Here is a tiny trained network, its code and every weight. The questions are about switching its units off for an input and a target symbol, where a switched-off unit gives its printed mean instead of its output.

import numpy as np


def w(rows, s, z=0):
    codes = np.array(rows[::2]) - 128.0
    scale = np.full(codes.shape[1], s)
    scale[-1] = z or s
    return codes * scale


def norm(h):
    return h / np.sqrt((h * h).mean(-1, keepdims=True) + 1e-5)


def f(y):
    return y / 2 * (1 + np.tanh(0.7978845608 * (y + 0.044715 * y**3)))


def softmax(a):
    e = np.exp(a - a.max(-1, keepdims=True))
    return e / e.sum(-1, keepdims=True)


def log_softmax(a):
    a = a - a.max(-1, keepdims=True)
    return a - np.log(np.exp(a).sum(-1, keepdims=True))


def net(x, mask):
    ids = ['ΔΘΨαβγεηλμξστφω'.index(c) for c in x.split()]
    T = len(ids)
    res = E[ids] + P[:T]
    q, k, v = (norm(res) @ M[0].T for M in (Q, K, V))
    z = softmax(np.where(np.tri(T) > 0, q @ k.T / 4**0.5, -1e9)) @ v
    res = res + np.where(mask[0], z, O[0][:, -1]) @ O[0][:, :-1]
    y = f(norm(res) @ A[0][:, :-1].T + A[0][:, -1])
    res = res + np.where(mask[1:17], y, B[0][:, -1]) @ B[0][:, :-1]
    return log_softmax(norm(res)[-1] @ U[:, :-1].T + U[:, -1])


Q, K, V, O, A, B = {}, {}, {}, {}, {}, {}
E = w([
[125,132,94,162],'Δ',
[119,121,132,162],'Θ',
[101,77,114,200],'Ψ',
[98,112,128,185],'α',
[123,103,82,109],'β',
[102,89,140,231],'γ',
[3,68,106,102],'ε',
[42,147,96,124],'η',
[124,140,134,140],'λ',
[77,174,94,91],'μ',
[117,101,139,229],'ξ',
[52,47,125,160],'σ',
[104,133,237,17],'τ',
[127,144,135,237],'φ',
[78,136,110,148],'ω',
],0.025)
P = w([
[87,233,75,249],'0',
[113,209,107,201],'1',
[117,178,120,175],'2',
[113,154,116,148],'3',
[125,154,145,169],'4',
[126,147,173,188],'5',
[133,122,163,170],'6',
[128,127,199,196],'7',
],0.011)
Q[0] = w([
[49,157,185,66],'h0',
[121,121,2,143],'h0',
[107,167,180,211],'h0',
[222,124,98,115],'h0',
],0.0093)
K[0] = w([
[157,172,193,80],'h0',
[218,116,24,171],'h0',
[254,171,185,153],'h0',
[221,134,57,191],'h0',
],0.0066)
V[0] = w([
[199,223,161,159],'h0',
[209,88,112,145],'h0',
[150,101,254,67],'h0',
[194,237,148,12],'h0',
],0.009)
O[0] = w([
[72,132,122,90,143],'h0',
[130,125,81,219,53],'h0',
[139,94,49,6,2],'h0',
[127,50,116,133,4],'h0',
],0.013,0.0074)
A[0] = w([
[159,125,164,129,26],'n0',
[121,103,84,83,70],'n1',
[117,82,88,123,5],'n2',
[178,206,38,119,222],'n3',
[178,168,161,34,94],'n4',
[140,194,160,96,98],'n5',
[150,115,181,139,37],'n6',
[169,78,32,106,17],'n7',
[84,136,119,154,11],'n8',
[206,136,143,205,230],'n9',
[192,164,127,134,39],'n10',
[71,69,113,148,160],'n11',
[192,40,6,92,106],'n12',
[142,122,205,135,243],'n13',
[54,157,150,72,114],'n14',
[118,173,125,147,33],'n15',
],0.017,0.0032)
B[0] = w([
[102,154,128,104,120],'n0',
[104,199,168,155,138],'n1',
[105,117,172,149,122],'n2',
[70,173,64,191,130],'n3',
[96,73,52,254,144],'n4',
[55,61,171,176,181],'n5',
[132,204,95,66,140],'n6',
[169,152,204,200,128],'n7',
[163,127,88,113,174],'n8',
[139,173,191,168,254],'n9',
[77,165,159,171,125],'n10',
[100,156,108,181,152],'n11',
[179,191,225,192,135],'n12',
[217,145,140,120,240],'n13',
[233,130,122,118,212],'n14',
[150,95,148,180,193],'n15',
],0.0092)
U = w([
[47,212,171,182,184],'Δ',
[236,130,252,91,112],'Θ',
[111,120,132,130,64],'Ψ',
[145,108,130,134,74],'α',
[134,118,137,130,66],'β',
[119,100,144,138,52],'γ',
[4,125,159,74,156],'ε',
[119,188,87,77,140],'η',
[231,39,77,191,71],'λ',
[120,147,20,146,165],'μ',
[142,103,129,143,59],'ξ',
[57,44,122,160,126],'σ',
[147,70,153,55,253],'τ',
[121,131,123,120,74],'φ',
[216,170,74,104,98],'ω',
],0.012,0.0059)

Each question gives the input, a string of symbols that net reads in full, and the target symbol t.
The units are the heads (4 rows each of Q, K, V and O) and the neurons (one row each of A and B). Each row of codes is followed by its name. A weight is (code - 128) times the scale printed after its matrix; where a second scale follows, it is the last column's (O, A, B and U).
mask holds one flag per unit, heads first, then neurons. A switched-off unit (its flag False) gives its mean, the last column of its rows in O or B, instead of its output. The means were averaged over made-up inputs and are rounded, as every weight is.
A unit's drop is (log p(t) with every unit on - log p(t) with that unit switched off) / (log p(t) with every unit on - log p(t) with every unit switched off).
The circuit of an input: a set's keep is (log p(t) with only the set's units on - log p(t) with every unit switched off) / (log p(t) with every unit on - log p(t) with every unit switched off). Starting from the 12 units with the biggest drops (on a tie, the unit counted first), units are removed one at a time, each time the one whose removal leaves the highest keep (on an exact tie, the one counted first), for as long as the keep stays at least 0.8.
circuit, biggest first: the units of the circuit, biggest drop first
top k neurons: the k neurons with the biggest drops, biggest first
drop when u is switched off: that unit's drop, to one decimal
input ε Θ λ ε μ τ μ λ, target λ: top 3 neurons : (n4; n14; n9)
input γ η Ψ μ λ μ, target Θ: circuit, biggest first : (n14; h0)
input σ λ φ ξ λ λ β, target Δ: circuit, biggest first : (h0; n14; n3)
input γ μ ε ω β σ ε, target Θ: circuit, biggest first : (h0; n14)
input ω Ψ μ γ μ λ Θ ω, target Θ: top 4 neurons : (n14; n4; n3; n13)
input μ φ λ Ψ η φ τ, target τ: top 2 neurons : (n4; n9)
input Θ ξ λ ε η τ σ, target σ: top neuron : (n9)
input γ ω τ Θ η, target η: circuit, biggest first : (h0; n14; n13)
input λ α ε τ ε, target ε: top 4 neurons : (n13; n9; n11; n1)
input τ λ λ Θ ω, target ω: top 3 neurons : (n14; n9; n11)
input γ μ τ η η, target η: drop when n14 is switched off : 0.5
input γ β α τ ξ ε, target ε: drop when n7 is switched off : -0.1
input Ψ α τ η μ, target μ: drop when n4 is switched off : 0.3
input ε ω Θ ε, target Θ: drop when n4 is switched off : 0.2
